[128 = 0]
[105  72 224  82  96 153 153 184  67 150 181 119 108  86 128 136 160 106
 130 103 127 165  92  77 100] : 9
[111 160 100 156 161 193 133 113  80 120 143 132 149 151 134 137 107 142
 109 168 130 108 123 120 153] : 3
[117 146 164 147 175 205 118  83 121 125 126 135 152 118 114 169 128 156
 104 182 146  92 226 135 210] : 1
[161  95 208 105 104 109 147 151 102 163 118 161  93 138 133  78 143  94
 142 129 147 163 118 146 198] : 8
[130 186 143 149 164 124 119  87 159 110  70 135 138 134 111 121 103 133
  92 133 115 123  78 127 129] : 0
[128 103 141 144 134 145 100  99 114 132 108 139 129  66 166  99 156 137
 160 220 130  92  45 143  28] : 2
[ 94 100 213 106 158 147 118 145 163 113 104 152 111 147 109 100 131 147
 134 133 129 112 158 147 114] : 5
[103 122 141 117 133  98 135 144 127 136 109 155 132 187 123 138 148 124
  96 130 137 146  63 136 129] : 4
[129  89 138 110 114 136 141 132 131 148 172  94  98 113 117  77 157 127
 147 145  76 116  80 100 154] : 8
[116 148 173  85 131 144 127 120 132 146 133 141 128 145  93 116 135  81
 119 136 116 153 126 122 129] : 7
[101 110 165 134 150 188 132 149 114 128 146  98 134 138 149  94 130  94
 100 165 139 130 107  62  41] : 7
[142 125 150 111 128 160 134 120  90 135 130 121 101   1 105 110 164  96
 116 151  97 155 102 142  90] : 5
[126 135  96 119 114 185 111 170 162 118 124 140 129 121 143 103 138 158
  91  81 129 148  68 128 186] : 6
[126 164  50  99 112 123 111 164 126 124  78 112 116  49 109 143 128 143
 133 158 153 108 111 119 114] : 3
[133 136 120 152 195 205 101 120 126 114 174 148 134 136 153 120 127 157
 149 120 131 144  93 144 173] : 4
[120  91 137 111 130 108 122  77 119 149 165 165 107  71 133 127 133 103
 121 167 153 143 159 125   6] : 8
[110 134 185 158 156 148 110 118 117 121 146 153 116 207 146 125 104 176
 133 213 111 131 121 117 125] : 1
[ 87 124 125 124  98  90 134 135 168 144 142  94 110 163 160 126 135 138
 110 153 130 166 143 104  55] : 4
[130 107 130 155 121 165 127 108 155 117 101 150 150  91 135 126 114  96
  93 164 138  87 153 103  92] : 4
[132 127  88 148 154 150 120 136 102 110 116  68 155 126 136  89 116 133
 127  97 162 109 172  98 130] : 4
[123 122 131 121 175 116 140 168 108 125 123 133 167 107 136 158 149 123
 154 149 143 139 163 148 127] : 6
[149 122 161 117 168 170 127  35 102 144 145 172 140 181 139 125 150 105
 141 110 112 130  78  70 132] : 5
[130  97  69 110  99  74 148 164 101 124 144  89 177  56 142 143 139 128
 126 101 123 158 129 141   1] : 9
[135  78 203 119  98 144 102 126  93 142 128 149 112 165 127  79 126 167
 113 157 120  84 161 129 228] : 2
[135 131 151 106 129  55 125 148 103 141 157 144 102 101 134  98 119 161
  65 155 150 113 183 108  33] : 6
[100 101 173 156 143 202 132  90 159 159 147 149 122  80 125 131 156 157
 123 173 101 130 132 145 103] : 5
[ 95 127 102 133 172 163 128  99 156 114 115 114 113 255 115 115 137 114
 155 145 160 132 132 122 150] : 3
[124 160 169 140 159 171 131 127 123 103 144 157 131 125 106 112 149 110
 165 152 128 161 127 131 132] : 1
[102 115 126 146 164  70 134 121 158 125 109 131 106  55 117 124 154  90
 127 211 147 123 174 156  45] : 5
[124 118  69 135 103 180 102  95 148 147 137 121 127  75 121  99 141 152
 145 116  89  85  94 111  64] : 3
[113 156 112  63 135  94 133  93 124 142 174 135 128 150 121 117 153  91
  98 144 117  93 131 107 122] : 7
[116 126 184 127 122 178 121 180 205 120 118 137 117  77 115 121 124 103
 110 212  95 123  97 106 129] : 4
[158 116 167 116 108 138 106 123 180 117 112  77 142 165 142 103 156  80
 104  73 138 134 175 127 149] : 8
[137  98 156 163 143 123 124 112 135 151 149 108 117 120 125 130 125 157
 158 201 155 115 180 159 100] : 3
[116 122 142 131 117 170 101 117 136 115 117 157 105  87 117  87 138 100
 108 170  99 114 115 160 108] : 4
[139 154 215 154 122 120 123  98 156 149 148 151 123 132 136 116 142 120
 117 141 114 130 196 100  78] : 4
[113 139 155 123 131 110 135 137 163 106 141 137 140 167 133 129 131 174
 124 132 162 126  90 135 145] : 7
[110 126 176 124  58 115 154 118 109 129 165 106 122 176 132  87 121  87
 132 113 169 115 114 122  86] : 8
[ 81 102 111  90  59 154 128  93 105 136 164 116 106 181 142 152 129 104
  95 124 132 133 138 128 105] : 7
[106 140 180 147 149 148 118 119  99 141 105 134 116  74 127 109 128  95
 109 198 161 195 145 114 149] : 4
[ 72 121 129 142 140 204  97 128  72 121 130 152 149 101 136 143 125 114
 110 125 162 151 109 113 120] : 4
[122 106 155 179 143 153 122 159 147 124 111 132  93  39 115 116 113 158
 132 134  96 112 121  70 101] : 3
[131 132 190  95 147 136 153  49  53 157  95 127 133 147 124 106 132 105
 118 109 118 227 101 106  98] : 8
[142  71 199 135 133 101 144 151 103 140 159 124 125  15 102 124 149 119
 111 115 112  94  67 101   1] : 9
[113 102 131 155 190 178 128 121 160 117  89 127 117 147 118 108 129 134
 102 156 123  71 115 127 155] : 0
[108 148 180 154 135 194 154 110 181 143  94 116 100  58 137 102 136  71
 125 151 131 153 133  71  83] : 3
[ 96  53 108 105 147 135  90  79  99 133 146  94 161  63 142 133 140 149
 142 151 146 107 100 106  89] : 6
[120 108 129 142  95 135 118  89 174  92 130 148 146 230 123 135 125 137
 140 105 127 123 164 148  88] : 5
[134 110 104 131 137 110 123 112 102 115  82 135 121 123 132 128 136 152
 152 151 154 162 144 118 169] : 2
[114 137  86  87 107 118  98 171 140 137 136  91 114  94 119 167 132 112
 107 109 109 144  59 104  90] : 8
[132 110 143  94 169 117 128 116 106  82  98 142 142  90 117 161 127 183
 141 163 123 164 101 138 149] : 2

[136 109 108 113 145 138 122 131 138 136 211 159  99 137 127 152 125 111
  94 121 114 156 145 107 148 117 132 178 167  81 122 120 109 123 184 128
  11 162 137 128 133 135 129 151 151 156  72 146  98] : 1
[130 128 136 142 131 105 128 112 125 131  68 128 183 135 144  80 133 149
 154 131 144 107 112 123 101 132 127 117  82 160 137 132 141  91  61 127
 179 122 120 123 141 113 125 116  68  64 136 132 150] : 6
[112  90 124 116 150 138 117 140 140 112 160 174 103 127 131 157 112 128
  93 121 113 144 181 114 136 122 135 181 138  71 103 131 118 132 168 163
 108 158 132 144 133 129 146 160 159 141 106 134 133] : 0
[118 111 129 138 143 102 125 109 127 132  77 149 187 140 147  93 121 147
 142 131 138 104 130 114  93 131 139 143  92 150 134 130 150  86  62 139
 165 134 121 115 139 110 137 126  64  63 132 133 151] : 5
[112 127 110 118 120 149 136 133 120 138 178 102  87 127 103 177 113 102
 130 125 109 122 120 143 134 131 140 111 167 121 139 118 143 155 171 134
 114 108 130 101  93 139 150 127 161 180 178 105 103] : 7
[127 104 130 139 145 113 116 121 135 116  81 156 166 137 156  76 126 159
 145 122 142 123 142 109 108 125 116 138  80 128 119 136 130  76  72 143
 204 142 120 137 146 114 130 137  90  58 110 145 158] : 4
[147 145 128 142 121 107 130 108 121 143  88 108 171 138 143  72 143 142
 167 131 149 113  87 127 112 130 114  96 100 175 149 127 136  88  56 100
 145 111 122 117 137 119 112 104  72  73 128 139 131] : 8
[100  88 130 116 157 118 123 128 135 124 139 186 150 131 127 172 103 121
  79 133 112 124 176 107 111 127 166 208 145  86 109 128 137 136 141 165
  77 173 134 130 134 120 150 156 115 138 105 126 139] : 0
[101 143 140 129 126  92 149 102 109 158  81 115 203 133 111 170 115 104
 100 153 126  75  91 145  78 144 188 144 144 176 158 117 178 142  77 123
  89 114 128  87 115 110 143 102  54 137 182 100 133] : 9
[164 166 131 130 123  96 139 100 122 168 135 115 178 141 132 109 156 116
 130 140 145 123  65 123 123 127 136 141 138 167 155 118 120 108 100  75
   1 129 133 115 146 124  94 102  60 111  85 145  98] : 7
[101 107 114 135 119 158 123 144 125 100 110  97  89 121 126 115 108 146
 174 112 121 116 142 145 127 132 103  53 100 129 125 134 151 126 123 166
 255  93 115 118  95 133 160 131 170 113 217 104 151] : 7
[128 132  97 121 116 161 130 138 124 136 194  91  61 129 113 147 122 112
 152 112 115 140 113 140 150 125 108  87 159 115 140 118 132 137 176 121
 147 103 128 105  94 144 144 127 182 166 167 116  99] : 7
[132 135 102 113 124 141 138 125 122 157 214 113  90 137 107 175 124  94
 118 126 111 137 107 130 141 125 140 137 189 115 145 111 132 141 181 113
  32 123 135  96 105 141 136 126 151 183 131 123  81] : 6
[ 89 115 124 133 137 120 129 121 121 126  88 131 148 132 128 133 103 136
 139 130 123  97 136 133  92 136 151 125 112 140 135 127 165 117  87 155
 203 120 121 104 112 115 162 128  95 102 191 109 152] : 6
[142 140 113 109 132 123 140 116 125 165 216 131 113 138 108 186 131  87
  92 135 112 138 104 122 139 123 159 178 199 113 145 109 125 147 182  99
   1 144 142 107 121 136 124 126 124 190  90 133  75] : 4
[157 156 110 121 118 133 137 122 125 156 194 103 106 135 117 140 145 104
 129 127 127 147  89 128 150 123 118 128 169 128 147 116 115 132 167  86
  12 122 135 114 123 141 109 115 137 163  97 134  82] : 6
[132 110 126 113 149 121 125 125 137 140 183 171 133 135 128 159 125 113
  77 132 119 148 152 105 135 120 150 211 163  86 117 123 111 132 167 131
   1 172 138 138 145 128 125 149 124 151  58 146 110] : 0
[146 158 121 139 110 114 140 109 115 151 117  87 156 135 126 102 143 123
 163 134 142 111  71 141 115 133 124  88 126 179 159 120 139 113  85  90
 111  99 124 103 121 126 115 100  86 111 150 125 111] : 9
[105 130 112 135 116 155 126 140 122 108 117  95  89 123 124 114 110 138
 177 113 121 113 132 147 125 132 103  58 110 139 132 130 152 124 117 151
 255  92 117 111  93 132 157 126 156 119 214 104 144] : 8
[165 174 143 127 116 104 140 113 124 159 132 116 154 130 123 129 158 110
 117 144 141 135  83 130 134 129 138 148 151 159 145 122 109 139 133  74
   1 129 136 131 149 130  86 107  95 145  74 142 101] : 6
[133 120 141 132 146  90 127 106 131 145  91 168 207 140 146 102 133 140
 110 139 141 115 124 107  99 128 154 183 106 140 129 130 131  95  77 124
  63 157 129 133 158 108 117 128  50  78  78 149 143] : 3
[152 162 118 132 108 125 140 113 119 156 148  82 122 135 120 116 145 116
 161 130 137 125  72 141 133 129 119  85 137 170 156 118 131 121 120  81
  83 100 127 106 120 134 110  98 110 133 135 127  97] : 9
[126 111 139 129 151  94 125 110 133 136  91 179 196 139 146 112 125 137
 101 139 142 117 139 102  99 127 153 192 110 126 123 129 133  98  85 135
  69 164 130 134 157 110 125 135  60  83  79 146 145] : 2
[169 154 126 129 131 102 133 105 128 161 151 129 168 142 138  96 155 122
 124 134 144 137  85 113 130 122 133 151 134 148 146 121 110  98 117  80
   1 142 133 125 152 124  93 111  94 104  57 156 101] : 5
[128 107 140 127 152 112 118 130 141 117 114 179 156 130 144 116 129 141
  93 130 132 138 162 104 125 123 134 188 114 102 106 135 111 116 125 142
  99 167 131 152 158 119 123 148 111 109  67 148 145] : 1
[145 153 107 126 111 142 138 124 118 148 171  79  92 131 113 138 136 110
 155 124 125 130  84 144 143 128 114  83 157 147 152 116 132 128 154  98
 100  98 129 101 105 141 125 109 144 158 154 119  93] : 8
[ 94 110 115 118 127 150 132 140 119 122 156 123  94 123 108 187 103 113
 118 125 105 117 146 141 124 132 152 123 160 108 130 123 152 159 165 157
 159 119 128 107  94 133 163 139 159 171 191 100 127] : 5
[163 158 122 135 119 107 136 101 121 163 130 105 168 143 136  88 152 123
 148 134 145 121  72 123 121 126 122 120 129 172 157 118 126  94  89  79
  36 120 128 113 141 124 101 100  71  96  95 147 102] : 7
[117  84 122 119 156 130 114 135 143 115 153 182 124 133 139 135 114 135
  94 121 118 143 174 102 129 121 140 187 128  78 104 131 119 114 146 159
 112 170 132 143 139 124 142 160 136 119  91 146 136] : 0
[127 141 141 136 134  82 140  97 118 156  72 133 226 141 134 111 131 127
 127 147 145  92  94 125  84 135 162 155 112 176 152 124 153 103  54 110
  79 131 126 106 143 106 120 106  28  84 123 129 135] : 7
[106 104 105 116 129 162 124 145 131 117 187 132  64 124 112 170 107 115
 124 116 106 137 152 136 145 126 125 118 160  92 120 124 137 151 184 157
 171 122 130 118  98 140 159 147 191 174 168 114 117] : 4
[131 105 129 117 148 126 119 134 141 121 157 177 121 129 135 143 123 126
  82 127 121 149 164 105 138 120 136 189 140  82 105 131 106 128 161 142
  64 167 134 149 148 126 127 154 141 137  71 146 126] : 0
[125 117  99 107 138 138 132 125 127 155 222 139  98 139 109 189 115  95
  94 128 103 137 136 119 138 122 150 177 196  92 138 111 134 140 188 126
   6 145 138 100 108 134 146 141 151 184 109 129  83] : 3
